Below is a small trained network, with its code and all its weights. Each question gives an input and a target symbol and asks what happens when units are switched off, that is, made to give their printed mean instead of their output.

import numpy as np


def w(rows, s, z=0):
    codes = np.array(rows[::2]) - 128.0
    scale = np.full(codes.shape[1], s)
    scale[-1] = z or s
    return codes * scale


def norm(h):
    return h / np.sqrt((h * h).mean(-1, keepdims=True) + 1e-5)


def f(y):
    return np.maximum(y, 0)


def softmax(a):
    e = np.exp(a - a.max(-1, keepdims=True))
    return e / e.sum(-1, keepdims=True)


def log_softmax(a):
    a = a - a.max(-1, keepdims=True)
    return a - np.log(np.exp(a).sum(-1, keepdims=True))


def net(x, mask):
    ids = ['ΔΨαγεζθλσφω'.index(c) for c in x.split()]
    T = len(ids)
    res = E[ids] + P[:T]
    q, k, v = (norm(res) @ M[0].T for M in (Q, K, V))
    z = softmax(np.where(np.tri(T) > 0, q @ k.T / 2**0.5, -1e9)) @ v
    res = res + np.where(mask[0], z, O[0][:, -1]) @ O[0][:, :-1]
    y = f(norm(res) @ A[0][:, :-1].T + A[0][:, -1])
    res = res + np.where(mask[1:13], y, B[0][:, -1]) @ B[0][:, :-1]
    return log_softmax(norm(res)[-1] @ U[:, :-1].T + U[:, -1])


Q, K, V, O, A, B = {}, {}, {}, {}, {}, {}
E = w([
[160,141,117,97,153,97],'Δ',
[149,147,148,85,135,95],'Ψ',
[135,120,36,37,5,107],'α',
[153,135,79,119,164,92],'γ',
[189,122,124,59,170,115],'ε',
[96,195,42,169,125,149],'ζ',
[152,168,208,113,159,134],'θ',
[141,209,97,205,87,107],'λ',
[148,231,137,115,97,199],'σ',
[150,147,168,194,56,105],'φ',
[98,151,112,92,100,255],'ω',
],0.021)
P = w([
[12,239,78,47,190,21],'0',
[69,222,112,74,166,43],'1',
[109,206,114,104,161,60],'2',
[146,198,120,126,142,98],'3',
[171,169,129,138,127,126],'4',
[198,153,117,163,121,153],'5',
[232,134,116,173,115,166],'6',
[254,120,97,183,117,190],'7',
],0.0093)
Q[0] = w([
[4,35,116,176,59,162],'head 0',
[128,38,142,118,176,51],'head 0',
],0.014)
K[0] = w([
[65,138,118,57,149,35],'head 0',
[80,142,186,189,254,144],'head 0',
],0.012)
V[0] = w([
[124,108,252,161,241,176],'head 0',
[109,156,151,217,117,141],'head 0',
],0.011)
O[0] = w([
[101,254,126,43,235,169,2],'head 0',
[47,131,140,192,242,69,100],'head 0',
],0.0092,0.0078)
A[0] = w([
[102,123,153,108,160,110,75],'neuron 0',
[114,53,123,134,87,134,234],'neuron 1',
[188,121,137,130,147,94,83],'neuron 2',
[117,104,82,169,137,98,108],'neuron 3',
[129,118,227,110,131,129,33],'neuron 4',
[79,58,159,142,198,129,98],'neuron 5',
[152,114,141,115,194,103,205],'neuron 6',
[117,174,50,164,76,149,53],'neuron 7',
[114,98,172,136,248,79,19],'neuron 8',
[122,158,99,88,133,74,121],'neuron 9',
[117,174,88,101,166,149,108],'neuron 10',
[114,149,167,194,130,97,253],'neuron 11',
],0.016,0.0049)
B[0] = w([
[128,74,75,114,129,121,143],'neuron 0',
[98,109,175,140,138,221,245],'neuron 1',
[142,168,164,107,115,151,239],'neuron 2',
[120,156,169,66,105,129,199],'neuron 3',
[121,125,162,129,97,90,144],'neuron 4',
[75,110,132,38,222,130,147],'neuron 5',
[115,120,151,167,117,61,239],'neuron 6',
[139,131,105,93,163,103,219],'neuron 7',
[80,99,8,118,148,101,201],'neuron 8',
[112,125,126,190,160,150,215],'neuron 9',
[122,118,186,184,164,155,177],'neuron 10',
[187,105,102,127,165,153,254],'neuron 11',
],0.014,0.0069)
U = w([
[161,150,202,142,124,30,43],'Δ',
[168,122,38,189,139,202,127],'Ψ',
[225,143,120,62,116,134,198],'α',
[71,122,149,69,129,189,177],'γ',
[127,50,87,150,28,109,197],'ε',
[87,201,144,130,61,103,148],'ζ',
[187,111,40,191,115,17,104],'θ',
[131,22,147,64,212,120,88],'λ',
[114,193,179,133,250,155,58],'σ',
[173,31,213,158,174,151,1],'φ',
[108,117,16,66,138,108,178],'ω',
],0.011,0.0056)

Each question gives the input, a string of symbols that net reads in full, and the target symbol t.
The units are the heads (2 rows each of Q, K, V and O) and the neurons (one row each of A and B). Each row of codes is followed by its name. A weight is (code - 128) times the scale printed after its matrix; where a second scale follows, it is the last column's (O, A, B and U).
mask holds one flag per unit, heads first, then neurons. A switched-off unit (its flag False) gives its mean, the last column of its rows in O or B, instead of its output. The means were averaged over made-up inputs and are rounded, as every weight is.
A unit's drop is (log p(t) with every unit on - log p(t) with that unit switched off) / (log p(t) with every unit on - log p(t) with every unit switched off).
The circuit of an input: a set's keep is (log p(t) with only the set's units on - log p(t) with every unit switched off) / (log p(t) with every unit on - log p(t) with every unit switched off). Starting from the 12 units with the biggest drops (on a tie, the unit counted first), units are removed one at a time, each time the one whose removal leaves the highest keep (on an exact tie, the one counted first), for as long as the keep stays at least 0.8.
units of the circuit, in order: the units of the circuit, biggest drop first
most important unit: the unit with the biggest drop
k most important neurons: the k neurons with the biggest drops, biggest first
drop of u: that unit's drop, to one decimal
input Ψ ω σ θ ε ω ζ Δ, target Δ: units of the circuit, in order -> (head 0; neuron 6; neuron 11; neuron 2)
input λ σ ε, target θ: 2 most important neurons -> (neuron 6; neuron 8)
input Δ σ Ψ σ Δ Δ σ λ, target α: most important unit -> neuron 3
input ζ Ψ ω α θ, target Δ: units of the circuit, in order -> (neuron 4; neuron 1)
input λ σ ω σ Ψ λ ε, target λ: units of the circuit, in order -> (head 0; neuron 5)
input ε σ ε Δ, target θ: units of the circuit, in order -> (head 0; neuron 1; neuron 6)
input Ψ λ λ σ, target σ: 2 most important neurons -> (neuron 10; neuron 8)
input θ ω θ ε σ σ Ψ θ, target θ: units of the circuit, in order -> (head 0; neuron 8; neuron 1; neuron 6)
input ε ε ε ε λ ω Ψ, target Δ: 2 most important neurons -> (neuron 6; neuron 1)
input λ ω Ψ ω Δ, target Δ: units of the circuit, in order -> (head 0; neuron 6; neuron 11)
input Ψ Δ ε α Ψ ε ζ ε, target φ: units of the circuit, in order -> (head 0; neuron 1)
input ε ε θ λ ε ε, target λ: 3 most important neurons -> (neuron 8; neuron 5; neuron 1)
input ζ Ψ Δ, target φ: units of the circuit, in order -> (head 0; neuron 1)
input ε ε γ, target α: units of the circuit, in order -> (head 0; neuron 8)
input ω ε θ, target Δ: units of the circuit, in order -> (neuron 4)
input ε ω λ σ Ψ ε, target θ: units of the circuit, in order -> (head 0; neuron 6; neuron 1)
input Ψ ε θ ε ε, target σ: units of the circuit, in order -> (head 0; neuron 10)
input λ Δ ε Ψ σ ζ Ψ, target θ: 3 most important neurons -> (neuron 8; neuron 6; neuron 1)
input Ψ ω ε ε, target Δ: 2 most important neurons -> (neuron 6; neuron 11)
input θ γ γ, target σ: units of the circuit, in order -> (head 0)
input λ ε γ, target λ: 3 most important neurons -> (neuron 3; neuron 1; neuron 5)
input Ψ Δ Δ σ ω σ θ Δ, target θ: 4 most important neurons -> (neuron 6; neuron 1; neuron 8; neuron 3)
input ε λ γ, target λ: 4 most important neurons -> (neuron 5; neuron 3; neuron 1; neuron 11)
input θ Ψ ε Δ, target α: 2 most important neurons -> (neuron 1; neuron 6)
input ε θ θ θ λ ζ α ε, target φ: 2 most important neurons -> (neuron 1; neuron 6)
input Ψ ε Δ Ψ, target α: drop of neuron 1 -> 0.2
input Δ ε Ψ σ ε α θ, target σ: drop of neuron 10 -> 0.2
input ε φ Ψ ε θ ε, target σ: drop of head 0 -> 0.9
input ε ε σ ζ, target ω: drop of head 0 -> -0.1
input Ψ σ θ ε ε Δ, target α: most important neuron -> (neuron 10)
